In the rows, zero is written as 128.
Each row of numbers stands for one element and depends on some of the facts below. Use the named rows to name the rest.

How the elements are related:
β: points at; γ: is of sort
Z585 β [Z963,Z104,Z802]
Z997 β [Z957,Z35]
Z553 β [Z361,Z749,Z137,Z740]
Z462 β [Z530,Z316]
Z612 β [Z304,Z211]
Z229 β [Z198]
Z520 β [Z307]
Z666 β [Z198,Z742,Z425,Z395]
Z778 β [Z475]
Z132 β [Z400,Z893,Z802,Z475,Z949]
Z91 β [Z224,Z787]
Z402 β [Z790,Z525,Z961,Z163]
Z4 β [Z828,Z939]
Z953 β [Z262,Z862,Z467,Z137,Z530,Z616]
Z916 β [Z144,Z976]
Z326 β [Z860,Z106,Z425,Z440,Z145,Z613]
Z105 β [Z749,Z467,Z352]
Z102 β [Z400]
Z28 β [Z251]
Z47 β [Z742,Z850]
Z836 β [Z828,Z713,Z475]
Z48 β [Z36,Z271]
Z751 β [Z198,Z725]
Z615 β [Z790,Z905,Z327,Z957]
Z589 β [Z668,Z725,Z496]
Z544 β [Z35]
Z333 β [Z651,Z828,Z740]
Z407 β [Z651,Z981,Z757,Z352]
Z841 β [Z198,Z757,Z976,Z440,Z426]
Z625 β [Z791,Z905,Z850,Z271,Z448,Z600]
Z769 β [Z467]
Z763 β [Z790,Z404,Z446,Z372]
Z744 β [Z156,Z35]
Z325 β [Z227,Z616]
Z990 β [Z905,Z135,Z32,Z271,Z331]
Z547 β [Z404,Z859]
Z429 β [Z144,Z73,Z204]
Z687 β [Z378,Z651,Z352,Z137,Z767]
Z977 β [Z668,Z352,Z170,Z802]
Z784 β [Z976,Z304,Z412]
Z715 β [Z425,Z400,Z144,Z930,Z976,Z331]
Z318 β [Z262]
Z993 β [Z725,Z117,Z372,Z304,Z220,Z222]
Z384 β [Z893,Z767]
Z706 β [Z170]
Z845 β [Z361,Z949]
Z812 β [Z787,Z542,Z976,Z893,Z297,Z600]
Z883 β [Z361]
Z835 β [Z446,Z850]
Z463 β [Z251,Z304,Z893]
Z330 β [Z400,Z740]
Z172 β [Z307,Z222,Z849,Z475]
Z430 β [Z668,Z616,Z613,Z111]
Z217 β [Z651]
Z676 β [Z106,Z145,Z849,Z163]
Z693 β [Z227]
[Z585,Z997,Z767,Z145,Z425,Z893,Z402,Z749,Z916,Z47,Z976,Z751,Z496,Z589,Z163,Z333,Z352,Z977,Z993,Z883,Z172,Z600,Z400,Z224,Z693] γ plufu
[Z222,Z666,Z91,Z4,Z953,Z331,Z271,Z859,Z395,Z48,Z544,Z407,Z769,Z763,Z73,Z990,Z525,Z429,Z687,Z862,Z304,Z384,Z330,Z740,Z198] γ skuplur
[Z828,Z981,Z462,Z612,Z963,Z316,Z204,Z668,Z542,Z778,Z327,Z412,Z326,Z137,Z725,Z102,Z307,Z615,Z111,Z135,Z144,Z625,Z905,Z613,Z802,Z784,Z318,Z835,Z156,Z448,Z314,Z361] γ skistus
[Z553,Z227,Z170,Z804,Z651,Z961,Z949,Z860,Z426,Z117,Z105,Z836,Z404,Z32,Z297,Z530,Z744,Z715,Z742,Z706,Z787,Z211,Z812,Z463,Z475,Z957,Z790] γ sitrozul
[Z229,Z520,Z849,Z791,Z132,Z35,Z372,Z251,Z220,Z616,Z28,Z757,Z467,Z841,Z850,Z106,Z325,Z547,Z262,Z939,Z440,Z845,Z713,Z378,Z430,Z930,Z446,Z104,Z36,Z217,Z676] γ floski

Named rows:
Z849: [115 115 130 100 191 117 117 129 146 120 101 119 135 116 190 131 113 133
 126 117 157 119 139 153 137 124 117 117]
Z172: [137 150 136 184 157 127 103 143  84 140 122  97 103 135 139 110  97 119
 109 124 116 118  98 136 113 168  82 157]
Z542: [150 122 115 139  75 133 185 131 140 121 144  97 123 150 131 164 131 117
 143 142 105 135 154  98 149 124 150 121]
Z316: [154 110 109 146 122 142 165 143 137 122 166 144 146 119 130 165 131 130
 150 135 103 130 149 119 156 117 152 158]
Z860: [142 114 134 132 126 138 102 132 123 131 107 144 130 128 149  61  88 137
 117 134 163 131 112 132 138 125 114 139]
Z271: [138 143 137  97  66 124  93  99 150 116 137 159 130 138  99  94 160 131
 129 142 172 150  99 125 104 115 168 142]
Z961: [133 148 134 141 150 127 105 118 130 121 138 152 120 120 158 102 103 129
 116 132 150 148  97 136 120 124 119 158]
Z407: [128 134 138 128  94 115 113 120  98 129 126 131 142 113  69  47 157 142
 123 139 133 107 111 156  87 153 164 111]
Z651: [148  93 122 100 127 133 137 141 155 130 146 152 130 117 141 116 157 123
 103 136 121 117 145 129 155 138 135 125]
Z763: [ 92 177 120 141 139 112 111 105 121 127 119 130 156 130 107 147 148 139
 134 125 125 120 113 152  51 127 152 101]
Z544: [105 157 120 115 118 112  97 106 133 127 119 136 161 118 108 137 170 142
 128 123 149 125 116 154  67 130 148 118]
Z715: [100 122 123 134  86 109 120 121 110 144  81 102 139 148 103 117 121 130
 124 119 126 125 136 125 111 130  92 109]
Z145: [154 112 113 156 154 143 120 156 151 149 124 120 132 150 168 118 118 121
 108 123 156 122 122 110 155 144  93 148]
Z706: [109 133 125 125 152 123 122 128 119 135 109 129 140 129 115 135 148 131
 126 118 107 119 136 133 119 129 118 117]
Z163: [153 138 136 153 161 156  72 143 123 133 131 130 121 139 162 134 102 117
 110 123 156 137  94 119 148 131  89 173]
Z111: [157 116 132 125 123 157 135 144  95 112 137 139 132 119 150 128  93 131
 159 135 120 136 128 112 137 109 143 149]
Z862: [134 114 142 103 109 138 116 120 124 121 148 179 141 107  87  56 156 144
 129 138 145 125 107 152 107 125 185 125]
Z615: [106 164 114 159 105 126 112 118  94 119 128  98 145 122 150 233 132 130
 169 126 100 131 129 120  90 106 107 155]

Name these rows:
No name comes twice in this set of rows, the named rows included.
[136 126 124 176  74 135 128 135  69 121 111  90 137 123 137 100  87 139
 162 140 132 129 127 130 113 140 116 156] -> Z326
[154 109 126 103  93 118 148 118 164 122 143 145 144 122 110  89 191 129
 110 143 158 113 138 144 110 157 183 115] -> Z740

The same elements again, as new rows of numbers:
Named rows:
Z35: [150  84  90 122 138 120 117 106 123 142 124 119 124 111 148 152 154 133
 115 170 124 143 124 146 151 118 124 122 131 135 137 129 112 154 118 135
 136 135 120 133 147]
Z144: [141 136 123 114 146 153  99  94 123 147 117 117 143 110  91 117 116 154
 121 102 135 137 133 106 115 181 121 114 151 129 138 104 140 103 145  59
 132 100 126 112 109]
Z429: [142 147 131 121 115 157 120 158 138 125 153 131 132 117 112  98 131 128
 130 117 121 112 108 137 116 153 112 128 119 148 122 151 125 134 125  69
 102 134 126 150 155]
Z715: [122 130 125 146 124 148 165 111 135 104 124  63 163 146  62 116 133 139
 138  96 130 112 129 118 127 110 137 124  96 146 107 121 116 101 117  96
 124 131 144 137 113]
Z204: [136 138 124 117 147 148 108  99 122 154 124 112 134 122 105 112 131 152
 122  99 137 132 133 108 118 160 121 114 154 133 129 115 140 113 142  80
 130 115 129 116 114]
Z666: [128 146 170 116 109 154 140 151 130 124 155 147 157 163 123 100 124 106
 130 123 127 127 117 130 104 131 102 132 114 138 122 170 137 131 132  76
 109 148 114 150 151]
Z395: [131 138 173 114 110 154 120 121 126 137 143 175 154 130 122 120 107 123
 124 145 124 134 128 127 114 160 102 138 114 130 135 151 142 148 125  50
 118 113 115 142 161]
Z615: [126 131 130  95 136 122 146 114 127 129 126  79 115 160 151 113 171 147
 125  94 135 132 127 110 103 122 122 115 165 143 135 126 128 128 160 131
 117 171 140 128  92]
Z211: [122 131 145 146 121 140 141 121 127 118 132 111 129 139 130 146 127 150
 128 113 129 122 141  92 141 114 138 119  87 133 111 122 112 116 114 111
 133  69 139 117 115]
Z862: [137 137 169 127 119 140 104 168 109 152 154 192 118  92 148 116 132 136
 132 129 123 121 130 133 123 147 111 140 124 127 120 130 123 156 114 171
 107 114 126 140 177]
Z849: [137 110  95 133 142  96 113  84 139 130 132 157 121 119 116 159 130 112
 122 191 133 151 131 140 139 120 131 121 129 136 132 133 107 143 106  79
 146 153 112 129 132]
Z172: [116 146  99 131 125  91 135 211 153 101 113 131  96 145 111 134 114 100
 134 117 139 117 126 147 126 104 135 128 135 123 109 142 159 134 132  62
 126 166 126 138  88]
Z749: [128 114 116 137 122  86 120 192 123 134 100 152 116 116 151 139 105 104
 134 114 125 105 143 166 147 132 138 147 142 108 128 112 167 140 136 166
 131 122 131 126 117]
Z836: [133 132 120 146 109 118 160  96 147  93 130 107 122 122  96 133 131 128
 142 100 134 120 142 101 126 104 136 130 114 143 109 103 101 109 111 128
 128 138 151 129 105]
Z668: [110 141 160 132 151 125 122 102 112 146 129 172 122 134 130 125 116 146
 128 137 135 145 143 100 105 155 132 126 154 113 139 106 127 112 138 165
 142 118 122 105 124]
Z271: [129 140 145 119 110 175 110 101 109 135 137 145 138  94 165 142 127 171
 130 165 112 128 121 144 109 165  97 132 117 134 159 154 139 154 140 105
 121 108 127 142 147]
Z850: [129 100 115 119 132 145 132  71 121 133 119 100 146 133 163 149 139 139
 117 194 119 148 115 154 142 105 126 128 123 126 161 145 117 143 122 145
 144 136 117 127 149]
Z757: [140  93 119 128 135 126 118  80 136 145 121 136 149 133 132 125 111  81
 116 173 128 140 129 136 147 105 131 134 127 121 142 122 109 122 118 155
 143 137 111 127 161]

Which element is each row?
No name comes twice in this set of rows, the named rows included.
[146  98 107 127 123 118 128 102 153 130 129 118 136 134 130 119 126  71
 122 145 122 137 128 132 142  90 139 135 133 126 137 116  87 122 121 218
 134 166 126 134 160] -> Z217
[136 160 152 117 110 157  94 130 130 140 148 175 116 102 181 133  98 133
 121 144 123 120 123 121 122 135 110 121  98 135 129 157 126 134 122  56
 120  68 115 130 149] -> Z304
[139 127 142 126 141 124 104 120 112 163 126 156 119 101 131 113 123 139
 128 111 134 129 143 104 123 160 129 135 169 120 137  78 121 123 144 218
 129 117 140 107 126] -> Z137
[113 132 157 129 157 119 120 112 114 154 130 165 133 139  86 114 127 148
 124 117 139 146 146  99 108 167 116 121 161 123 123 102 139 119 137 123
 132 128 117 112 114] -> Z613
[135 121  94 123 137 109 123 111 150 115 138 120 116 128 123 139 143 103
 124 174 131 141 116 144 142  99 141 118 132 134 128 134  96 133 106 113
 137 168 120 136 139] -> Z520
[114 114 158 148 123 135 153 112 117 121 127 137 160 136  71 149 139 144
 134 127 133 135 142 101 130 139 117 128  96 137 102 105 125 124 104  58
 138 100 129 126 120] -> Z860
[132 153 159 119 108 141 102 128 139 129 150 205 110 126 161 141 106 125
 128 157 127 136 129 118 114 138 101 123 113 140 129 143 122 153 122  55
 121  97 116 132 144] -> Z222
[125 114 123 135 113 124 166 126 124 114 137  88 128 138 119 138 164 154
 132 100 125 119 142 115 137 120 131 126 104 145 106 116 115 133 118 130
 120 114 155 132 115] -> Z744
[108 160 116 124 129  91 144 234 145 100 120 113  96 186 168 125 116  97
 126 101 136 113 110 142 129  87 160 123 118 116 111 163 159 120 137  97
 125 144 124 135 101] -> Z993
[137 107 112 120 134 115 146 128 144 111 139 108 116 156 170 128 157 107
 118 153 127 144 113 141 143  75 140 120 123 133 134 152 100 132 119 169
 128 168 127 134 143] -> Z547
[140 106 144 150 102 120 149  58 118 132 116 149 146 117 110 147 105 111
 134 106 124 117 160 105 138 123 133 144 112 125 124  82 120 119 115 196
 137  85 143 117 122] -> Z651
[104 155 100 138 128 101 135 202 139 103 112 112 107 135 126 128 112 108
 144 126 123 116 112 164 131 119 151 141 131 111 127 142 159 127 129 150
 130 165 128 134 106] -> Z585
[119 148 114 140 120 165 158 115 135 101 133  40 139 148  94 112 135 151
 134  90 123 106 119 122 132 108 149 122  92 140 117 138 105  96 119 124
 124 119 148 129 118] -> Z812

Now the same elements, written a new way:
Some elements and their rows:
Z769: [115 150  94  99  91 109 108 163 135 127  62 136 120 182 128 133 151 112
 107  86 165 161 134 116 160 118 113  89 103 183 126 177 120 138 194  66
 137  97 130 113 110 110 158  98 177 144]
Z963: [119 136  97 103 129 155  93 135 129 148  82 125 128 147 140 139 133 125
 134  86 227 185  84 131 114 122  82 123 105 158 134 152 138 137 182 101
 165 128 137 127  87 136 143 121 160  98]
Z860: [ 57  95 114 136 108 135  83 121 123 124  86 127 111 178 154 156 150  82
 127  79 191 136 103 119 123 142  82 107 101 167 117 156 137 114 179 106
 174 137  97 118 116 112 148 139 159 113]
Z271: [ 92 149 103 111 105 116  97 159 121 132  64 128  99 175 136 154 133 121
 104  89 172 152 133 126 149 128 108  78  84 174 128 176 124 142 191  99
 149  95 139 122 103 141 158 109 151 111]
Z297: [ 58  98 112 138 106 138  76 124 121 128  88 127 111 180 155 153 150  82
 129  79 187 135 105 113 123 141  83 109 100 163 118 155 140 114 176 107
 171 133  98 119 115 114 146 140 159 116]
Z217: [151 110 118 116 109 133 107 154 103  77  57 138 155 180 158 126 135 112
 138  87 221 165 123 142 115 133 103  71 137 177 115 196 142 107 130  93
 140 135 132 101 117 109 139 108 198 157]
Z144: [126 155  96 122 120 160  72 131 119 159  95 122 119 146 132 142 122 129
 151  80 221 186  83 114 104 128  79 110 102 154 121 159 140 129 162  90
 155 127 141 129  79 139 136 126 163 108]
Z429: [118 170  91 124  91 112  96 152 114 141  80 125 111 175 126 146 134 116
 121  77 156 156 133 109 143 133 101  63  94 174 122 180 119 137 179  76
 132  96 134 116 101 114 155 102 175 139]
Z625: [139 156  88  95 119 140 109 127 117 149  94 120 144 143 130 125 148 112
 132  83 199 202  84 124 116 116  71 117 112 174 139 144 133 143 181  93
 162 127 127 120 103 124 143 116 184 123]
Z4: [120 149  89 112 104 111 123 155 127 127  67 125 132 176 141 153 135 115
 108  78 165 148 132 132 150 135 102  64 101 177 134 181 112 146 194  83
 137 105 133 111  97  94 163  91 177 127]
Z132: [158 118 100 135 122 144 106 157  43 113  79 125 163 177 170 132 132 108
 143 100 176 141 128 140  96 151  85  68 124 150 156 178 138 131 146 159
 137 127 130 104 101  96 135 102 197 144]
Z331: [ 95 151 101 122 103 121  89 158 122 136  68 128  96 176 137 158 126 125
 111  85 174 146 133 126 145 134 107  71  85 169 123 182 123 140 184  95
 143  97 139 123  95 138 157 109 150 110]
Z198: [ 96 181 106 128  87  99 111 128 106 104  56 119  78 142 105 173 116 123
 107  76 179 148 112 153 147 160 102  75 107 193 107 196  81 147 186  62
 150 140 135 124 111 152 148 112 139 107]
Z404: [ 57  96 112 131 110 132  84 123 121 124  87 126 115 180 155 152 154  78
 124  80 186 138 103 119 125 139  82 111 101 169 121 152 138 117 182 109
 174 135  98 117 120 114 148 137 160 114]
Z102: [155 154  78 126 123 157 103 128 116 162 109 116 160 150 144 142 122 122
 158  69 206 181  84 113 101 134  66  84 113 152 136 157 134 132 163  87
 142 127 136 117  69  89 144 106 194 120]
Z693: [116 124  77  83  84 128  99 169 107 104  93 161 115 155  98 140 169 100
 110  93 187 173 115  92  97 133  91 108 110 165 139 159 118 120 141 112
 184 111 113 110 130 103 165  90 198 127]
Z304: [ 96 158  94 119  92 126  69 165 101 156  69 133  86 179 123 140 141 120
 118 100 154 141 137 106 146 125 115 101  83 160 131 176 124 141 190 103
 139  89 136 127 100 140 146 113 148 128]
Z318: [142 148  89  93 116 144 108 133 125 148  87 126 148 148 129 122 148 113
 136  85 208 196  85 121 120 113  79 126 117 173 136 149 134 137 183  82
 158 127 128 119  99 114 142 112 186 126]

Name these rows:
No name comes twice in this set of rows, the named rows included.
[144 126 114 114 114 126 110 148  55  92  69 128 144 167 154 124 145 105
 129 102 184 162 123 147 107 138  86  81 126 175 139 181 134 128 148 140
 151 132 125 107 128 134 135 113 187 145] -> Z676
[ 58 104 114 135 107 127  87 115 120 116  85 124 110 171 148 158 150  79
 125  78 189 138  97 125 122 148  80 107 104 173 116 157 130 117 179 100
 175 145  97 119 121 116 145 140 156 112] -> Z742
[113 147  96  95  90 109 109 164 137 125  58 137 122 184 127 130 153 111
 104  89 167 161 137 115 167 114 116  95 103 185 126 176 121 138 197  67
 139  95 128 112 113 109 159  97 176 144] -> Z953
[121 133  92  99 134 153 106 138 117 149  81 123 138 143 142 142 134 122
 126  90 216 180  84 144 114 127  78 126 107 158 150 149 132 149 193 116
 168 132 135 126  86 128 144 115 159  91] -> Z307
[116 163  89 114  94 110 104 155 116 136  74 128 115 177 129 143 141 113
 111  84 155 156 133 118 150 129 103  74  97 178 129 176 117 141 188  83
 138  98 132 114 105 114 157  99 174 137] -> Z91
[109 141  86  84 100 117 112 153 120 102 120 145 118 156 122 148 167  99
 103  73 186 210 113  84  83 126  61  49  87 183 128 152 143 118 114 124
 194  87 117 106 139 131 183 105 209 117] -> Z997
[122 115 121 119 116 144  75 162  57 111  65 137 119 176 155 123 142 113
 131 113 193 152 129 135 106 131 102 101 112 158 136 181 149 123 143 155
 151 119 136 116 118 158 128 125 164 137] -> Z251
[ 95 109  86  97  93 146  75 177 121 107  84 166  96 162 109 156 152 114
 114  92 212 162 115  96  94 137 100 107 101 146 131 167 127 110 128 118
 185 109 127 117 113 120 165  98 177 104] -> Z767
[ 69  79  98 137 128 140 112 127  98 130  87 119 145 177 175 169 147  78
 120  85 169 110 104 144 118 161  72 106 104 150 160 147 126 138 205 148
 175 144  93 115 101  74 155 120 163  92] -> Z475
[ 96 107  90  94  94 144  80 176 128 103  82 166  97 162 110 158 150 113
 113  89 220 163 114  97  97 136  99 104 102 151 126 169 127 108 129 112
 187 111 125 116 115 119 168  98 177 105] -> Z749
[144 123 116 107 108 125 105 154  67  89  61 136 141 171 147 114 153 103
 126 105 189 164 124 143 113 131  97  96 130 180 132 181 137 124 149 127
 150 132 125 107 135 137 133 114 188 154] -> Z430
[121 111 127 114 120 139  88 158  75  92  55 138 123 175 159 127 140 114
 126 108 208 158 126 148 110 130 103  95 116 167 128 185 148 120 143 141
 155 127 136 115 123 157 134 124 166 133] -> Z262

